Here is a tiny trained network, its code and every weight. The questions are about switching its units off for an input and a target symbol, where a switched-off unit gives its printed mean instead of its output.

import numpy as np


def w(rows, s, z=0):
    codes = np.array(rows[::2]) - 128.0
    scale = np.full(codes.shape[1], s)
    scale[-1] = z or s
    return codes * scale


def norm(h):
    return h / np.sqrt((h * h).mean(-1, keepdims=True) + 1e-5)


def f(y):
    return y / 2 * (1 + np.tanh(0.7978845608 * (y + 0.044715 * y**3)))


def softmax(a):
    e = np.exp(a - a.max(-1, keepdims=True))
    return e / e.sum(-1, keepdims=True)


def log_softmax(a):
    a = a - a.max(-1, keepdims=True)
    return a - np.log(np.exp(a).sum(-1, keepdims=True))


def net(x, mask):
    ids = ['βγεξπσψ'.index(c) for c in x.split()]
    T = len(ids)
    res = E[ids] + P[:T]
    q, k, v = (norm(res) @ M[0].T for M in (Q, K, V))
    z = softmax(np.where(np.tri(T) > 0, q @ k.T / 2**0.5, -1e9)) @ v
    res = res + np.where(mask[0], z, O[0][:, -1]) @ O[0][:, :-1]
    y = f(norm(res) @ A[0][:, :-1].T + A[0][:, -1])
    res = res + np.where(mask[1:13], y, B[0][:, -1]) @ B[0][:, :-1]
    return log_softmax(norm(res)[-1] @ U[:, :-1].T + U[:, -1])


Q, K, V, O, A, B = {}, {}, {}, {}, {}, {}
E = w([
[99,77,170,198,65,163],'β',
[239,133,100,167,182,183],'γ',
[202,155,176,155,55,134],'ε',
[120,147,142,51,144,147],'ξ',
[130,73,167,116,53,120],'π',
[78,44,77,179,141,186],'σ',
[9,76,199,183,100,158],'ψ',
],0.015)
P = w([
[121,245,128,163,76,195],'0',
[148,85,154,64,178,136],'1',
[108,147,121,127,190,94],'2',
[125,155,119,190,56,162],'3',
[155,68,164,75,177,156],'4',
[115,137,118,124,176,90],'5',
[140,145,59,161,57,132],'6',
[169,52,157,102,174,157],'7',
[103,104,131,154,143,66],'8',
[152,129,2,147,44,115],'9',
],0.014)
Q[0] = w([
[66,123,169,17,151,254],'head 1',
[183,155,74,119,81,172],'head 1',
],0.0091)
K[0] = w([
[108,125,29,88,226,255],'head 1',
[210,231,148,40,140,149],'head 1',
],0.0069)
V[0] = w([
[160,134,3,216,115,139],'head 1',
[211,170,226,100,140,164],'head 1',
],0.0046)
O[0] = w([
[137,130,99,117,155,248,126],'head 1',
[133,127,173,140,8,139,255],'head 1',
],0.011,0.00098)
A[0] = w([
[48,139,169,72,222,91,43],'neuron 1',
[94,244,91,54,200,59,2],'neuron 2',
[170,60,169,161,181,1,121],'neuron 3',
[231,239,160,164,125,91,84],'neuron 4',
[209,193,195,44,93,18,97],'neuron 5',
[183,179,74,74,109,153,160],'neuron 6',
[121,164,19,199,145,125,126],'neuron 7',
[151,229,85,158,195,116,174],'neuron 8',
[196,211,57,137,162,69,108],'neuron 9',
[252,138,107,63,175,74,84],'neuron 10',
[12,216,95,110,116,65,101],'neuron 11',
[235,152,91,130,182,164,25],'neuron 12',
],0.0097,0.0065)
B[0] = w([
[178,64,123,201,165,109,186],'neuron 1',
[74,81,62,36,90,62,137],'neuron 2',
[80,204,159,99,194,150,251],'neuron 3',
[42,51,91,71,187,214,227],'neuron 4',
[167,86,83,33,154,72,236],'neuron 5',
[100,74,187,237,99,136,206],'neuron 6',
[69,117,119,101,49,50,235],'neuron 7',
[48,246,117,75,20,143,167],'neuron 8',
[50,106,24,152,75,177,141],'neuron 9',
[119,140,53,234,87,95,179],'neuron 10',
[180,65,70,191,1,59,159],'neuron 11',
[58,63,144,213,130,96,175],'neuron 12',
],0.0089,0.0029)
U = w([
[65,245,191,100,2,197,232],'β',
[191,65,161,192,92,111,255],'γ',
[169,128,84,120,54,42,164],'ε',
[144,215,138,95,171,6,104],'ξ',
[63,150,114,68,165,79,73],'π',
[183,32,122,81,233,226,25],'σ',
[81,181,204,150,177,82,50],'ψ',
],0.01,0.0059)

Each question gives the input, a string of symbols that net reads in full, and the target symbol t.
The units are the heads (2 rows each of Q, K, V and O) and the neurons (one row each of A and B). Each row of codes is followed by its name. A weight is (code - 128) times the scale printed after its matrix; where a second scale follows, it is the last column's (O, A, B and U).
mask holds one flag per unit, heads first, then neurons. A switched-off unit (its flag False) gives its mean, the last column of its rows in O or B, instead of its output. The means were averaged over made-up inputs and are rounded, as every weight is.
A unit's drop is (log p(t) with every unit on - log p(t) with that unit switched off) / (log p(t) with every unit on - log p(t) with every unit switched off).
The circuit of an input: a set's keep is (log p(t) with only the set's units on - log p(t) with every unit switched off) / (log p(t) with every unit on - log p(t) with every unit switched off). Starting from the 12 units with the biggest drops (on a tie, the unit counted first), units are removed one at a time, each time the one whose removal leaves the highest keep (on an exact tie, the one counted first), for as long as the keep stays at least 0.8.
circuit, biggest first: the units of the circuit, biggest drop first
unit that matters most: the unit with the biggest drop
top k neurons: the k neurons with the biggest drops, biggest first
drop of u: that unit's drop, to one decimal
input ψ π π β ε ψ γ σ σ, target π: unit that matters most : neuron 3
input π ψ β, target ψ: circuit, biggest first : neuron 3; head 1
input σ ψ ψ σ ψ σ β σ σ, target π: top 2 neurons : neuron 7; neuron 6
input ψ β π ψ β, target β: top 2 neurons : neuron 1; neuron 5
input γ σ β ε β, target σ: circuit, biggest first : head 1; neuron 6
input γ γ ε ψ σ π π β, target σ: circuit, biggest first : neuron 7; neuron 6
input σ ψ σ ψ γ ξ, target ε: top 2 neurons : neuron 1; neuron 2
input ε ε γ ε ψ ψ π ξ, target γ: top 4 neurons : neuron 4; neuron 3; neuron 10; neuron 6
input π ξ ε σ γ, target γ: top 2 neurons : neuron 10; neuron 12
input ψ ψ π σ ξ γ, target β: drop of neuron 8 : 0.3
input σ ψ σ ψ π, target σ: drop of head 1 : 0.6
input ε γ ε ξ ψ ε γ ξ, target γ: drop of neuron 4 : 0.4
input ψ σ γ σ γ π, target ξ: drop of neuron 3 : 0.2
input π ψ ψ π β, target β: unit that matters most : neuron 3
